Below are the code and all the weights of a small trained network. Each question names an input and a class and asks about switching units off, where a switched-off unit gives its printed mean instead of its output.

import numpy as np


def w(rows, s, z=0):
    codes = np.array(rows[::2]) - 128.0
    scale = np.full(codes.shape[1], s)
    scale[-1] = z or s
    return codes * scale


def norm(h):
    return h / np.sqrt((h * h).mean(-1, keepdims=True) + 1e-5)


def f(y):
    return np.maximum(y, 0)


def log_softmax(a):
    a = a - a.max(-1, keepdims=True)
    return a - np.log(np.exp(a).sum(-1, keepdims=True))


def net(x, mask):
    res = np.array(x, float).reshape(1, 4) / 4 @ E
    u = 0
    for l in range(3):
        y = f(norm(res) @ A[l][:, :-1].T + A[l][:, -1])
        res = res + np.where(mask[u : u + 6], y, B[l][:, -1]) @ B[l][:, :-1]
        u += 6
    return log_softmax(norm(res)[-1] @ U[:, :-1].T + U[:, -1])


A, B = {}, {}
E = w([
[127,214,126,147,105,106,210,107],'x0',
[33,183,110,232,106,162,234,244],'x1',
[96,20,78,75,106,219,150,161],'x2',
[159,81,105,254,160,109,105,109],'x3',
],0.0023)
A[0] = w([
[172,183,168,128,155,61,105,155,122],'0.n0',
[165,36,110,131,162,156,56,179,4],'0.n1',
[104,57,119,153,123,193,104,101,110],'0.n2',
[92,91,105,93,22,254,185,134,60],'0.n3',
[132,224,149,90,153,123,85,94,146],'0.n4',
[32,191,119,72,157,107,179,143,161],'0.n5',
],0.0041,0.0027)
B[0] = w([
[73,94,81,62,107,122,159,110,216],'0.n0',
[82,57,133,119,140,254,99,90,200],'0.n1',
[46,120,162,50,137,132,86,129,213],'0.n2',
[148,132,35,63,133,81,178,151,253],'0.n3',
[168,151,202,149,30,117,163,116,219],'0.n4',
[83,106,132,110,73,98,91,161,234],'0.n5',
],0.0041,0.0027)
A[1] = w([
[89,127,151,141,132,187,170,200,195],'1.n0',
[138,86,127,119,255,175,89,152,32],'1.n1',
[158,203,142,142,100,129,128,187,109],'1.n2',
[90,138,62,183,91,84,134,120,7],'1.n3',
[104,158,127,207,187,128,169,161,14],'1.n4',
[115,175,139,114,184,135,144,109,83],'1.n5',
],0.0058,0.0012)
B[1] = w([
[229,156,152,68,139,115,90,69,252],'1.n0',
[4,91,97,150,85,206,62,86,207],'1.n1',
[124,101,137,206,88,144,75,124,192],'1.n2',
[144,121,104,134,252,148,82,180,217],'1.n3',
[75,192,70,163,248,134,8,224,209],'1.n4',
[118,140,137,100,116,141,118,144,131],'1.n5',
],0.0043,0.0033)
A[2] = w([
[92,150,195,98,63,139,91,109,188],'2.n0',
[206,89,168,132,160,131,85,28,255],'2.n1',
[221,112,137,129,147,108,131,56,63],'2.n2',
[150,139,89,188,162,130,103,172,21],'2.n3',
[85,22,122,144,167,180,86,87,90],'2.n4',
[243,105,164,112,173,85,131,1,100],'2.n5',
],0.0049,0.00059)
B[2] = w([
[153,130,121,234,114,60,147,111,216],'2.n0',
[165,92,155,121,143,195,146,98,226],'2.n1',
[187,75,86,117,173,104,189,139,178],'2.n2',
[78,69,130,154,177,130,66,136,202],'2.n3',
[83,140,223,155,45,178,154,35,255],'2.n4',
[195,161,137,116,253,168,190,146,218],'2.n5',
],0.0059,0.0039)
U = w([
[66,157,97,178,235,133,64,185,240],'0',
[83,141,37,2,104,116,185,189,25],'1',
[217,138,150,128,228,137,196,89,81],'2',
[46,94,163,116,82,215,116,42,230],'3',
[120,189,156,170,43,40,158,133,3],'4',
],0.0089,0.00082)

Each question gives the input, the list of numbers given to net, and the class t.
The units are the neurons (one row each of A and B). Each row of codes is followed by its name. A weight is (code - 128) times the scale printed after its matrix; where a second scale follows, it is the last column's (A, B and U).
mask holds one flag per neuron, layer by layer. A switched-off neuron (its flag False) gives its mean, the last column of its row in B, instead of its output. The means were averaged over made-up inputs and are rounded, as every weight is.
A unit's drop is (log p(t) with every unit on - log p(t) with that unit switched off) / (log p(t) with every unit on - log p(t) with every unit switched off).
The circuit of an input: a set's keep is (log p(t) with only the set's units on - log p(t) with every unit switched off) / (log p(t) with every unit on - log p(t) with every unit switched off). Starting from the 12 units with the biggest drops (on a tie, the unit counted first), units are removed one at a time, each time the one whose removal leaves the highest keep (on an exact tie, the one counted first), for as long as the keep stays at least 0.8.
units of the circuit, in order: the units of the circuit, biggest drop first
most important unit: the unit with the biggest drop
k most important neurons: the k neurons with the biggest drops, biggest first
drop of u: that unit's drop, to one decimal
input [-6,-7,-2,-6], class 2: units of the circuit, in order	[0.n4; 2.n5; 1.n1]
input [-8,4,-1,-7], class 1: most important neuron	[0.n3]
input [8,-5,-1,-6], class 4: units of the circuit, in order	[2.n0; 0.n4]
input [5,7,-2,-7], class 4: units of the circuit, in order	[0.n5; 1.n0; 2.n0]
input [4,5,0,-5], class 4: units of the circuit, in order	[0.n5; 1.n0; 2.n0]
input [5,-3,-8,-4], class 4: units of the circuit, in order	[0.n4; 2.n0]
input [-4,-2,-1,-6], class 4: 3 most important neurons	[1.n0; 2.n0; 1.n3]
input [7,4,-6,-1], class 0: 4 most important neurons	[1.n3; 2.n4; 1.n4; 0.n2]
input [0,-2,2,-4], class 1: 3 most important neurons	[0.n3; 2.n4; 1.n0]
input [8,2,1,-1], class 0: 3 most important neurons	[1.n3; 0.n2; 0.n0]
input [8,-1,3,1], class 1: 2 most important neurons	[0.n3; 1.n4]
input [-8,4,-2,6], class 3: 2 most important neurons	[2.n4; 0.n1]
input [5,8,3,-2], class 0: drop of 1.n4	0.3
input [-7,6,7,-8], class 1: drop of 0.n3	0.2
input [-3,-1,8,-6], class 1: drop of 0.n2	-0.1
input [-3,-4,-2,7], class 3: most important unit	1.n1
input [5,-5,4,-8], class 4: drop of 0.n5	0.2
